Here is a tiny trained network, its code and every weight. The questions are about switching its units off for an input and a class, where a switched-off unit gives its printed mean instead of its output.

import numpy as np


def w(rows, s, z=0):
    codes = np.array(rows[::2]) - 128.0
    scale = np.full(codes.shape[1], s)
    scale[-1] = z or s
    return codes * scale


def norm(h):
    return h / np.sqrt((h * h).mean(-1, keepdims=True) + 1e-5)


def f(y):
    return np.maximum(y, 0)


def log_softmax(a):
    a = a - a.max(-1, keepdims=True)
    return a - np.log(np.exp(a).sum(-1, keepdims=True))


def net(x, mask):
    res = np.array(x, float).reshape(1, 6) / 4 @ E
    u = 0
    for l in range(4):
        y = f(norm(res) @ A[l][:, :-1].T + A[l][:, -1])
        res = res + np.where(mask[u : u + 7], y, B[l][:, -1]) @ B[l][:, :-1]
        u += 7
    return log_softmax(norm(res)[-1] @ U[:, :-1].T + U[:, -1])


A, B = {}, {}
E = w([
[127,216,158,89,73,122,232,153],'x0',
[76,136,28,70,44,241,66,130],'x1',
[27,149,205,167,181,98,204,202],'x2',
[155,183,168,61,95,104,118,226],'x3',
[102,165,198,45,158,229,23,82],'x4',
[121,157,175,127,69,7,45,64],'x5',
],0.0017)
A[0] = w([
[134,116,66,147,110,205,168,140,71],'L0N0',
[252,103,143,82,150,125,121,117,82],'L0N1',
[189,148,89,107,55,125,68,58,6],'L0N2',
[147,104,141,149,144,51,115,61,61],'L0N3',
[102,179,87,104,56,165,42,58,115],'L0N4',
[141,74,11,147,50,98,39,176,110],'L0N5',
[163,142,94,83,36,188,62,86,76],'L0N6',
],0.0029,0.0022)
B[0] = w([
[90,158,106,154,81,193,141,165,194],'L0N0',
[142,154,161,90,159,52,140,144,185],'L0N1',
[178,61,92,24,180,129,42,64,176],'L0N2',
[102,143,95,158,80,167,196,102,181],'L0N3',
[203,89,115,45,183,83,122,122,254],'L0N4',
[196,59,2,142,145,225,70,176,245],'L0N5',
[177,123,166,9,165,54,97,25,230],'L0N6',
],0.0032,0.0018)
A[1] = w([
[226,46,70,179,214,206,99,67,80],'L1N0',
[45,66,182,130,253,236,38,110,110],'L1N1',
[120,130,98,39,111,175,32,52,59],'L1N2',
[81,94,140,224,159,32,124,3,2],'L1N3',
[143,145,204,63,93,85,139,186,130],'L1N4',
[187,108,80,25,98,230,98,221,183],'L1N5',
[44,103,173,151,225,211,37,102,150],'L1N6',
],0.0027,0.0018)
B[1] = w([
[154,214,188,98,134,100,183,169,224],'L1N0',
[238,3,20,139,155,140,22,94,213],'L1N1',
[175,126,103,54,239,81,42,74,211],'L1N2',
[33,59,209,233,62,173,168,47,166],'L1N3',
[97,151,191,99,130,127,95,145,182],'L1N4',
[72,140,141,158,121,134,203,35,255],'L1N5',
[188,21,51,115,149,71,79,82,203],'L1N6',
],0.0036,0.0031)
A[2] = w([
[127,135,70,156,115,174,141,168,4],'L2N0',
[149,124,111,120,92,22,62,144,95],'L2N1',
[83,163,206,114,162,104,131,141,112],'L2N2',
[82,100,102,147,214,172,185,141,71],'L2N3',
[79,176,145,150,120,84,35,150,148],'L2N4',
[204,60,153,177,254,65,142,199,113],'L2N5',
[71,214,206,103,126,97,124,181,52],'L2N6',
],0.0035,0.0019)
B[2] = w([
[222,138,110,186,24,160,169,162,145],'L2N0',
[170,71,52,107,134,250,140,161,178],'L2N1',
[163,169,150,99,102,140,71,152,174],'L2N2',
[166,121,40,110,51,105,74,148,177],'L2N3',
[173,112,21,99,115,197,156,196,157],'L2N4',
[191,150,142,5,170,71,48,23,252],'L2N5',
[110,212,211,31,200,64,105,226,175],'L2N6',
],0.0031,0.0029)
A[3] = w([
[138,115,54,194,97,186,160,171,80],'L3N0',
[32,203,118,108,143,160,159,117,1],'L3N1',
[75,98,201,253,150,111,140,94,55],'L3N2',
[102,95,106,119,218,153,30,117,44],'L3N3',
[171,167,133,159,89,85,177,189,51],'L3N4',
[108,209,214,75,124,93,93,211,35],'L3N5',
[59,66,166,212,117,102,216,66,109],'L3N6',
],0.0039,0.0022)
B[3] = w([
[135,86,121,194,51,186,172,254,189],'L3N0',
[65,195,101,84,148,171,153,147,143],'L3N1',
[24,98,189,164,44,177,47,61,168],'L3N2',
[221,59,32,66,167,73,69,84,253],'L3N3',
[125,87,85,137,114,218,94,95,168],'L3N4',
[120,204,218,113,234,22,181,209,213],'L3N5',
[102,120,216,199,67,61,21,128,192],'L3N6',
],0.0043,0.0025)
U = w([
[14,43,244,254,33,48,46,20,93],'0',
[148,56,14,230,19,228,234,243,104],'1',
[232,27,15,14,229,98,11,11,234],'2',
[114,232,245,59,230,19,204,225,204],'3',
[2,227,97,64,129,232,235,111,3],'4',
],0.0058,0.0046)

Each question gives the input, the list of numbers given to net, and the class t.
The units are the neurons (one row each of A and B). Each row of codes is followed by its name. A weight is (code - 128) times the scale printed after its matrix; where a second scale follows, it is the last column's (A, B and U).
mask holds one flag per neuron, layer by layer. A switched-off neuron (its flag False) gives its mean, the last column of its row in B, instead of its output. The means were averaged over made-up inputs and are rounded, as every weight is.
A unit's drop is (log p(t) with every unit on - log p(t) with that unit switched off) / (log p(t) with every unit on - log p(t) with every unit switched off).
The circuit of an input: a set's keep is (log p(t) with only the set's units on - log p(t) with every unit switched off) / (log p(t) with every unit on - log p(t) with every unit switched off). Starting from the 12 units with the biggest drops (on a tie, the unit counted first), units are removed one at a time, each time the one whose removal leaves the highest keep (on an exact tie, the one counted first), for as long as the keep stays at least 0.8.
circuit, biggest first: the units of the circuit, biggest drop first
k most important neurons: the k neurons with the biggest drops, biggest first
k most important neurons of layer l: the k neurons of layer l with the biggest drops, biggest first
drop when u is switched off: that unit's drop, to one decimal
input [4,5,4,2,-5,3], class 3: circuit, biggest first => L1N1, L1N6
input [-2,4,6,-8,-6,2], class 0: most important neuron of layer 1 => L1N3
input [2,-4,-3,-1,1,7], class 0: circuit, biggest first => L1N3, L0N3, L2N5, L3N3
input [4,-8,2,-3,7,4], class 0: circuit, biggest first => L1N3, L0N4, L3N2, L1N2
input [1,-8,8,-5,4,8], class 0: circuit, biggest first => L1N3, L3N2
input [2,1,-2,-5,-5,5], class 1: 4 most important neurons => L0N5, L1N5, L2N5, L3N0
input [3,-2,0,5,-1,-6], class 3: 2 most important neurons => L0N5, L3N5
input [5,1,3,1,-3,-4], class 4: 2 most important neurons of layer 0 => L0N5, L0N6
input [2,2,-6,-3,-5,-3], class 1: 3 most important neurons => L2N5, L0N0, L0N5
input [-1,1,0,8,3,4], class 3: 3 most important neurons of layer 1 => L1N1, L1N6, L1N4
input [3,-8,-4,7,-2,-6], class 3: drop when L1N1 is switched off => 0.1
input [7,-5,3,-5,1,6], class 0: 2 most important neurons of layer 1 => L1N3, L1N0
input [-6,-7,6,-5,0,3], class 0: drop when L1N3 is switched off => 1.0
input [6,6,-1,-1,-2,-4], class 1: drop when L0N0 is switched off => 0.2
input [2,-2,3,-2,-2,7], class 0: most important neuron => L1N3
input [2,1,5,4,6,4], class 3: 2 most important neurons => L0N5, L3N5
input [0,-6,-3,8,-5,-3], class 3: drop when L1N1 is switched off => 0.3
input [7,-3,3,-4,-4,4], class 0: 2 most important neurons of layer 1 => L1N3, L1N0
